[[149 139 114]
 [154 141 119]
 [137 149 121]
 [131 124 131]
 [154 143 120]
 [136 137 122]
 [124 131 133]
 [134 135 115]
 [134 123 135]
 [127 129 120]]
:
[[137 149 121]
 [154 143 120]
 [154 141 119]
 [149 139 114]
 [136 137 122]
 [134 135 115]
 [124 131 133]
 [127 129 120]
 [131 124 131]
 [134 123 135]]

[[141 116 129 118 127 135 146]
 [140 114 124 117 135 137 142]
 [130 118 131 107 112 131 129]
 [119 129 109 123 129 144 138]
 [135 113 122 119 141 141 136]
 [126 132 110 126 127 144 141]
 [137 136 124 134 115 149 126]
 [119 119 143 136 118 143 132]]
:
[[137 136 124 134 115 149 126]
 [126 132 110 126 127 144 141]
 [119 129 109 123 129 144 138]
 [119 119 143 136 118 143 132]
 [130 118 131 107 112 131 129]
 [141 116 129 118 127 135 146]
 [140 114 124 117 135 137 142]
 [135 113 122 119 141 141 136]]

[[134 132 136 123 128 127 127 124 134 121 131]
 [129 121 121 126 141 131 119 125 111 142 142]
 [139 110 103 140 126 126 138 140 122 123 119]
 [142 122 124 134 129 119 128 125 143 117 122]
 [143 120 121 127 136 127 127 127 120 127 137]
 [135 125 130 139 130 112 141 129 139 131 122]
 [123 131 129 123 127 134 123 127 123 129 131]
 [126 139 145 130 120 119 140 128 144 123 120]]
:
[[126 139 145 130 120 119 140 128 144 123 120]
 [134 132 136 123 128 127 127 124 134 121 131]
 [123 131 129 123 127 134 123 127 123 129 131]
 [135 125 130 139 130 112 141 129 139 131 122]
 [142 122 124 134 129 119 128 125 143 117 122]
 [129 121 121 126 141 131 119 125 111 142 142]
 [143 120 121 127 136 127 127 127 120 127 137]
 [139 110 103 140 126 126 138 140 122 123 119]]

[[135 115 112]
 [117 123 113]
 [106 114 120]
 [119 131 110]
 [112 145 142]]
:
[[112 145 142]
 [119 131 110]
 [117 123 113]
 [135 115 112]
 [106 114 120]]

[[144 155 138 111 149 128 119]
 [134 123 144 118 141 135 113]
 [131 136 131 113 125 120 122]
 [115 138 118 127 113 125 126]
 [123 131 121 140 126 132 132]
 [123 125 140 116 136 134 105]
 [125 132 121 129 123 131 128]]
:
[[144 155 138 111 149 128 119]
 [115 138 118 127 113 125 126]
 [131 136 131 113 125 120 122]
 [125 132 121 129 123 131 128]
 [123 131 121 140 126 132 132]
 [123 125 140 116 136 134 105]
 [134 123 144 118 141 135 113]]

[[152 158 135 126 125 139 141 107 130 148 132 129 130 133 151]
 [142 108 134 134 131 122 148 152 132 131 136 124  99 142 136]
 [137 120 119 110 128 136 146 141 136 114 118 121 121 122 132]]
:
[[152 158 135 126 125 139 141 107 130 148 132 129 130 133 151]
 [137 120 119 110 128 136 146 141 136 114 118 121 121 122 132]
 [142 108 134 134 131 122 148 152 132 131 136 124  99 142 136]]

[[116 143 134 138]
 [132 139 136 123]
 [148 111 140 126]
 [149 117 132 130]
 [130 101 122 127]
 [119 137 126 152]
 [132 129 151 145]
 [139 132 131 120]
 [139 120 127 120]
 [113 141 137 140]
 [122 149 126 123]]
:
[[122 149 126 123]
 [116 143 134 138]
 [113 141 137 140]
 [132 139 136 123]
 [119 137 126 152]
 [139 132 131 120]
 [132 129 151 145]
 [139 120 127 120]
 [149 117 132 130]
 [148 111 140 126]
 [130 101 122 127]]

[[140 123 119 118 134 120 137]
 [121 149 132 130 137 113 106]
 [125 110 130 131 124 133 144]]
:
[[121 149 132 130 137 113 106]
 [140 123 119 118 134 120 137]
 [125 110 130 131 124 133 144]]
---
[[143 120 119 123]
 [143 151 128 112]
 [129 136 123 129]
 [130 111 120 141]
 [138 124 110 124]
 [137 117 124 126]
 [130 111 115 133]]
:
[[143 151 128 112]
 [137 117 124 126]
 [129 136 123 129]
 [130 111 120 141]
 [143 120 119 123]
 [130 111 115 133]
 [138 124 110 124]]

[[125 120 114 143 132 131 133 127 121 133 124 114]
 [139 124 110 137 125 130 130 131 139 132 129 148]
 [131 128 156 142 129 124 119 131 124 157 136 126]
 [112 128 136 135 130 132 123 124 125 140 131 116]]
:
[[131 128 156 142 129 124 119 131 124 157 136 126]
 [112 128 136 135 130 132 123 124 125 140 131 116]
 [125 120 114 143 132 131 133 127 121 133 124 114]
 [139 124 110 137 125 130 130 131 139 132 129 148]]

[[128 128 121 108 144 137]
 [129 117 124 154 143 126]
 [125 130 110 135 118 126]
 [125 123 127 102 117 133]
 [130 113 146 145 112 141]
 [130 130 120 133 119 130]
 [126 145 113 140 145 128]]
:
[[130 113 146 145 112 141]
 [125 123 127 102 117 133]
 [129 117 124 154 143 126]
 [128 128 121 108 144 137]
 [130 130 120 133 119 130]
 [126 145 113 140 145 128]
 [125 130 110 135 118 126]]

[[117 138 131 138 120 125 139 131 128 119 124 122 134]
 [102 137 132 151 122 125 148 132 128 105 120 113 141]]
:
[[102 137 132 151 122 125 148 132 128 105 120 113 141]
 [117 138 131 138 120 125 139 131 128 119 124 122 134]]

[[140 126 134 125 126 147 128 138 115 140 127 125 122 130 122 126]
 [127 133 133 127 142 141 134 139 126 128 120 125 128 143 119 130]
 [129 139 128 119 147 131 143 139 130 125 129 132 134 136 104 131]
 [118 123 131 135 118 118 115 121 140 120 123 139 126 125 153 139]
 [134 106 142 130 125 157 140 130 140 136 118 120 136 141 133 122]]
:
[[134 106 142 130 125 157 140 130 140 136 118 120 136 141 133 122]
 [140 126 134 125 126 147 128 138 115 140 127 125 122 130 122 126]
 [127 133 133 127 142 141 134 139 126 128 120 125 128 143 119 130]
 [118 123 131 135 118 118 115 121 140 120 123 139 126 125 153 139]
 [129 139 128 119 147 131 143 139 130 125 129 132 134 136 104 131]]

[[135 121 117 122 116 117 125 122 120 125 125 127 122]
 [125 136 110 135 112 135 125 122 136 126 131 140 137]
 [127 138 128 137 122 133 125 127 129 125 124 123 119]
 [132 107 121 117 121 121 122 125 127 135 136 132 133]
 [105 150 137 145 142 145 147 148 147 144 140 135 140]]
:
[[105 150 137 145 142 145 147 148 147 144 140 135 140]
 [127 138 128 137 122 133 125 127 129 125 124 123 119]
 [132 107 121 117 121 121 122 125 127 135 136 132 133]
 [135 121 117 122 116 117 125 122 120 125 125 127 122]
 [125 136 110 135 112 135 125 122 136 126 131 140 137]]
